Below are the code and all the weights of a small trained network. Each question names an input and a class and asks about switching units off, where a switched-off unit gives its printed mean instead of its output.

import numpy as np


def w(rows, s, z=0):
    codes = np.array(rows[::2]) - 128.0
    scale = np.full(codes.shape[1], s)
    scale[-1] = z or s
    return codes * scale


def f(y):
    return np.maximum(y, 0)


def log_softmax(a):
    a = a - a.max(-1, keepdims=True)
    return a - np.log(np.exp(a).sum(-1, keepdims=True))


def net(x, mask):
    res = np.array(x, float).reshape(1, 6) / 4 @ E
    y = f(res @ A[0][:, :-1].T + A[0][:, -1])
    res = res + np.where(mask, y, B[0][:, -1]) @ B[0][:, :-1]
    return log_softmax(res[-1] @ U[:, :-1].T + U[:, -1])


A, B = {}, {}
E = w([
[218,73,61,178,32,112,95,68],'x0',
[143,45,210,182,183,217,170,1],'x1',
[127,184,146,79,110,118,149,66],'x2',
[23,64,164,182,91,62,111,72],'x3',
[71,46,58,45,69,184,171,117],'x4',
[105,146,22,207,190,103,185,83],'x5',
],0.0082)
A[0] = w([
[89,139,59,86,106,141,172,105,120],'n0',
[100,163,65,155,123,115,104,125,97],'n1',
[108,183,48,133,143,54,157,132,137],'n2',
[194,75,216,128,150,254,134,95,114],'n3',
[28,100,179,188,112,119,15,123,47],'n4',
[152,155,99,175,152,216,123,178,36],'n5',
[162,124,195,112,39,135,104,207,94],'n6',
[180,103,75,59,173,162,135,128,39],'n7',
[176,188,180,151,180,129,73,76,49],'n8',
[121,151,171,2,88,92,29,155,236],'n9',
[168,160,62,157,176,157,217,138,120],'n10',
[84,98,88,68,98,218,144,130,103],'n11',
[164,173,127,169,99,96,113,62,49],'n12',
[93,206,151,118,131,137,151,211,186],'n13',
[118,96,138,53,126,204,158,59,206],'n14',
[63,65,145,174,90,45,73,109,20],'n15',
[197,159,116,92,163,205,58,151,13],'n16',
[108,78,236,117,64,161,61,139,56],'n17',
[59,80,117,102,111,127,70,89,52],'n18',
[101,32,85,147,144,201,76,205,130],'n19',
[202,141,158,89,110,239,99,177,62],'n20',
[172,120,153,178,201,63,36,159,36],'n21',
[241,145,136,108,118,212,105,161,130],'n22',
[220,54,70,160,118,60,192,170,199],'n23',
[228,154,138,91,23,120,47,28,131],'n24',
[178,161,60,192,83,162,95,78,102],'n25',
[175,62,138,203,95,142,106,191,131],'n26',
[172,193,167,188,174,104,69,142,3],'n27',
[114,155,200,102,251,143,172,189,170],'n28',
[162,78,200,188,205,140,218,47,74],'n29',
],0.0084,0.0043)
B[0] = w([
[160,55,227,153,103,106,55,143,178],'n0',
[139,88,113,198,118,146,162,176,163],'n1',
[171,141,99,184,138,169,124,172,198],'n2',
[208,144,37,163,165,130,203,171,227],'n3',
[94,184,57,36,67,62,196,75,190],'n4',
[89,228,114,134,73,57,174,101,155],'n5',
[123,149,86,246,145,176,23,185,190],'n6',
[61,186,146,113,31,60,136,79,159],'n7',
[209,117,216,67,84,104,68,120,189],'n8',
[139,120,96,190,170,83,121,182,242],'n9',
[67,192,113,172,52,74,44,36,187],'n10',
[210,15,234,103,94,105,52,99,191],'n11',
[101,86,164,93,139,124,68,111,166],'n12',
[146,83,101,98,167,130,173,131,219],'n13',
[153,119,135,150,153,56,90,169,213],'n14',
[127,218,46,101,93,129,248,65,190],'n15',
[99,224,55,96,50,125,176,61,172],'n16',
[50,161,97,216,112,184,52,107,190],'n17',
[97,153,142,83,59,56,133,130,167],'n18',
[190,91,237,108,149,16,108,132,185],'n19',
[43,195,138,147,38,125,128,97,191],'n20',
[194,112,224,48,67,115,46,116,184],'n21',
[62,184,59,88,125,78,143,74,202],'n22',
[106,56,126,144,215,142,125,109,198],'n23',
[123,46,102,81,253,150,117,100,213],'n24',
[56,78,128,59,162,168,109,173,187],'n25',
[97,74,97,72,227,106,128,90,174],'n26',
[173,73,207,65,43,174,84,97,188],'n27',
[57,73,167,97,199,184,115,119,244],'n28',
[191,149,62,185,109,135,182,196,238],'n29',
],0.0065,0.011)
U = w([
[44,208,86,76,41,110,134,45,14],'0',
[131,129,134,119,184,110,87,135,254],'1',
[217,88,199,65,55,134,62,146,30],'2',
[37,86,125,83,250,211,95,116,58],'3',
[223,150,51,183,106,172,117,254,36],'4',
[72,150,113,220,122,198,53,114,195],'5',
],0.0093,0.0059)

Each question gives the input, the list of numbers given to net, and the class t.
The units are the neurons (one row each of A and B). Each row of codes is followed by its name. A weight is (code - 128) times the scale printed after its matrix; where a second scale follows, it is the last column's (A, B and U).
mask holds one flag per neuron, in row order. A switched-off neuron (its flag False) gives its mean, the last column of its row in B, instead of its output. The means were averaged over made-up inputs and are rounded, as every weight is.
A unit's drop is (log p(t) with every unit on - log p(t) with that unit switched off) / (log p(t) with every unit on - log p(t) with every unit switched off).
The circuit of an input: a set's keep is (log p(t) with only the set's units on - log p(t) with every unit switched off) / (log p(t) with every unit on - log p(t) with every unit switched off). Starting from the 12 units with the biggest drops (on a tie, the unit counted first), units are removed one at a time, each time the one whose removal leaves the highest keep (on an exact tie, the one counted first), for as long as the keep stays at least 0.8.
circuit, biggest first: the units of the circuit, biggest drop first
unit that matters most: the unit with the biggest drop
top k neurons: the k neurons with the biggest drops, biggest first
input [5,-5,4,-6,-3,8], class 5: top neuron : [n10]
input [0,2,-7,1,-8,6], class 2: circuit, biggest first : [n21, n27]
input [3,8,5,-1,8,2], class 2: top 2 neurons : [n11, n0]
input [-4,4,-6,2,-7,2], class 2: top 2 neurons : [n21, n27]
input [8,4,1,-2,-3,8], class 3: top 3 neurons : [n25, n23, n24]
input [6,5,-1,-5,4,-1], class 3: top 2 neurons : [n24, n25]
input [1,1,6,-4,-6,-7], class 5: circuit, biggest first : [n6, n20]
input [-6,-5,1,-4,-6,-4], class 2: top 3 neurons : [n27, n21, n8]
input [-8,-2,-8,-8,-6,-4], class 0: top 2 neurons : [n16, n20]
input [0,-4,3,1,4,-6], class 5: circuit, biggest first : [n6, n17]
input [7,-2,-4,-5,8,8], class 2: circuit, biggest first : [n11, n0]
input [-2,-6,1,-7,7,-6], class 0: top 4 neurons : [n20, n22, n16, n7]
input [-2,2,-4,-2,-5,1], class 2: top 2 neurons : [n21, n27]
input [5,3,2,2,2,-8], class 5: circuit, biggest first : [n17]
input [3,2,1,-2,4,-5], class 5: circuit, biggest first : [n17, n6]
input [8,4,-4,7,-2,0], class 3: top 4 neurons : [n24, n26, n23, n25]
input [8,6,-2,8,-3,-1], class 0: top 2 neurons : [n15, n4]
input [4,7,4,5,-2,2], class 4: circuit, biggest first : [n29, n3]
input [-7,-4,6,6,-8,2], class 2: circuit, biggest first : [n27, n21]
input [1,3,2,2,-2,-5], class 5: unit that matters most : n17
input [1,-4,0,4,4,8], class 5: circuit, biggest first : [n3, n2, n4]
